Here is a tiny trained network, its code and every weight. The questions are about switching its units off for an input and a class, where a switched-off unit gives its printed mean instead of its output.

import numpy as np


def w(rows, s, z=0):
    codes = np.array(rows[::2]) - 128.0
    scale = np.full(codes.shape[1], s)
    scale[-1] = z or s
    return codes * scale


def norm(h):
    return h / np.sqrt((h * h).mean(-1, keepdims=True) + 1e-5)


def f(y):
    return np.maximum(y, 0)


def log_softmax(a):
    a = a - a.max(-1, keepdims=True)
    return a - np.log(np.exp(a).sum(-1, keepdims=True))


def net(x, mask):
    res = np.array(x, float).reshape(1, 8) / 4 @ E
    u = 0
    for l in range(2):
        y = f(norm(res) @ A[l][:, :-1].T + A[l][:, -1])
        res = res + np.where(mask[u : u + 13], y, B[l][:, -1]) @ B[l][:, :-1]
        u += 13
    return log_softmax(norm(res)[-1] @ U[:, :-1].T + U[:, -1])


A, B = {}, {}
E = w([
[163,166,217,99,158,156,140,164],'x0',
[142,124,92,139,97,206,76,169],'x1',
[137,167,96,128,169,172,143,182],'x2',
[91,125,100,131,185,182,104,58],'x3',
[2,41,100,115,147,107,89,149],'x4',
[147,133,78,30,184,93,134,129],'x5',
[81,209,119,156,85,144,165,66],'x6',
[83,166,130,103,133,170,143,75],'x7',
],0.0096)
A[0] = w([
[155,61,45,123,56,98,84,148,163],'L0N1',
[157,205,88,137,107,121,150,122,102],'L0N2',
[82,191,142,132,90,216,145,129,136],'L0N3',
[108,190,164,72,64,221,108,177,81],'L0N4',
[130,141,149,153,146,172,123,98,38],'L0N5',
[151,173,141,43,127,13,179,107,143],'L0N6',
[108,116,151,149,174,136,147,138,70],'L0N7',
[181,224,83,134,122,111,149,99,80],'L0N8',
[88,88,106,66,113,94,106,5,149],'L0N9',
[149,107,179,198,30,92,122,92,150],'L0N10',
[63,169,147,128,99,13,131,119,1],'L0N11',
[187,209,95,114,103,131,164,102,96],'L0N12',
[103,68,30,160,96,112,122,127,51],'L0N13',
],0.02,0.0042)
B[0] = w([
[110,101,122,77,222,99,184,188,223],'L0N1',
[76,135,120,156,115,157,88,117,196],'L0N2',
[63,68,150,141,93,96,112,116,220],'L0N3',
[87,132,46,218,151,196,199,156,209],'L0N4',
[113,118,91,134,161,142,138,174,158],'L0N5',
[170,69,169,110,153,66,138,230,252],'L0N6',
[106,161,129,159,140,145,49,188,151],'L0N7',
[110,171,87,162,158,222,93,92,221],'L0N8',
[114,182,74,98,157,97,66,15,244],'L0N9',
[207,229,123,155,56,196,76,143,234],'L0N10',
[127,155,250,153,168,69,177,180,194],'L0N11',
[119,159,99,120,101,183,148,59,225],'L0N12',
[69,49,123,187,57,105,122,144,203],'L0N13',
],0.024,0.013)
A[1] = w([
[81,91,165,131,60,145,82,63,95],'L1N1',
[132,181,116,176,115,175,149,40,81],'L1N2',
[131,149,140,165,80,221,190,97,58],'L1N3',
[243,183,167,58,48,241,181,133,65],'L1N4',
[217,159,144,198,119,232,199,145,93],'L1N5',
[107,125,202,112,46,120,82,154,108],'L1N6',
[99,213,112,140,77,194,104,38,3],'L1N7',
[64,207,129,124,60,218,198,9,68],'L1N8',
[123,135,156,136,139,197,128,46,79],'L1N9',
[88,171,181,139,84,176,122,27,35],'L1N10',
[214,98,112,72,200,220,131,184,138],'L1N11',
[99,139,180,186,53,42,124,53,109],'L1N12',
[128,107,142,118,113,131,139,112,94],'L1N13',
],0.014,0.0047)
B[1] = w([
[150,180,99,69,127,172,149,113,173],'L1N1',
[79,196,179,182,132,80,136,129,219],'L1N2',
[150,179,117,67,148,59,120,90,205],'L1N3',
[115,23,94,69,44,197,215,179,192],'L1N4',
[134,105,160,78,43,193,60,80,243],'L1N5',
[191,161,70,106,169,161,110,142,159],'L1N6',
[176,134,95,225,191,219,179,115,239],'L1N7',
[82,174,199,250,170,79,130,109,248],'L1N8',
[170,175,19,190,92,62,67,189,182],'L1N9',
[91,185,159,166,135,140,111,128,195],'L1N10',
[189,166,157,82,71,107,67,114,222],'L1N11',
[250,158,107,94,214,183,130,135,180],'L1N12',
[130,129,125,134,143,126,127,137,128],'L1N13',
],0.02,0.011)
U = w([
[91,222,82,221,131,194,93,66,185],'0',
[105,94,170,95,95,130,179,60,2],'1',
[199,134,190,58,190,28,115,176,164],'2',
[200,144,162,96,28,202,115,176,132],'3',
[66,81,49,48,178,85,101,34,97],'4',
[9,37,101,168,130,101,186,188,125],'5',
[103,83,177,100,72,123,178,36,37],'6',
],0.013,0.009)

Each question gives the input, the list of numbers given to net, and the class t.
The units are the neurons (one row each of A and B). Each row of codes is followed by its name. A weight is (code - 128) times the scale printed after its matrix; where a second scale follows, it is the last column's (A, B and U).
mask holds one flag per neuron, layer by layer. A switched-off neuron (its flag False) gives its mean, the last column of its row in B, instead of its output. The means were averaged over made-up inputs and are rounded, as every weight is.
A unit's drop is (log p(t) with every unit on - log p(t) with that unit switched off) / (log p(t) with every unit on - log p(t) with every unit switched off).
The circuit of an input: a set's keep is (log p(t) with only the set's units on - log p(t) with every unit switched off) / (log p(t) with every unit on - log p(t) with every unit switched off). Starting from the 12 units with the biggest drops (on a tie, the unit counted first), units are removed one at a time, each time the one whose removal leaves the highest keep (on an exact tie, the one counted first), for as long as the keep stays at least 0.8.
units of the circuit, in order: the units of the circuit, biggest drop first
top k neurons: the k neurons with the biggest drops, biggest first
top k neurons in layer l: the k neurons of layer l with the biggest drops, biggest first
drop of u: that unit's drop, to one decimal
input [-7,-3,-6,-5,5,-5,2,-6], class 2: units of the circuit, in order => L0N11, L0N4
input [-5,-4,4,0,-4,7,-6,2], class 2: units of the circuit, in order => L0N6
input [7,8,1,3,8,-6,7,7], class 5: units of the circuit, in order => L0N3, L0N10
input [2,-3,6,-6,7,-5,4,-8], class 2: units of the circuit, in order => L0N11, L0N8
input [-5,-5,2,0,6,3,-1,2], class 4: units of the circuit, in order => L0N9, L0N10
input [6,-1,4,-2,6,-4,-2,-2], class 3: top 2 neurons in layer 0 => L0N9, L0N3
input [-7,1,8,-8,0,-7,-6,2], class 5: top 2 neurons => L0N13, L0N1
input [1,4,6,4,4,-2,-7,4], class 5: top 2 neurons in layer 0 => L0N10, L0N8
input [-7,6,-2,2,-2,2,3,-3], class 5: top 2 neurons in layer 0 => L0N1, L0N13
input [-2,5,4,-4,3,-8,-1,-6], class 3: top 2 neurons in layer 0 => L0N10, L0N9
input [-1,-8,5,0,-8,3,-5,-1], class 3: top 2 neurons => L0N6, L0N12
input [1,-7,1,1,-1,-6,-8,-4], class 3: drop of L0N9 => 0.1
input [-8,8,0,-8,-1,4,-7,1], class 5: drop of L0N13 => 0.3
input [0,4,-8,0,4,-3,-8,-4], class 2: units of the circuit, in order => L0N1
input [-6,6,-4,-7,4,-6,-6,2], class 5: drop of L0N1 => 1.2
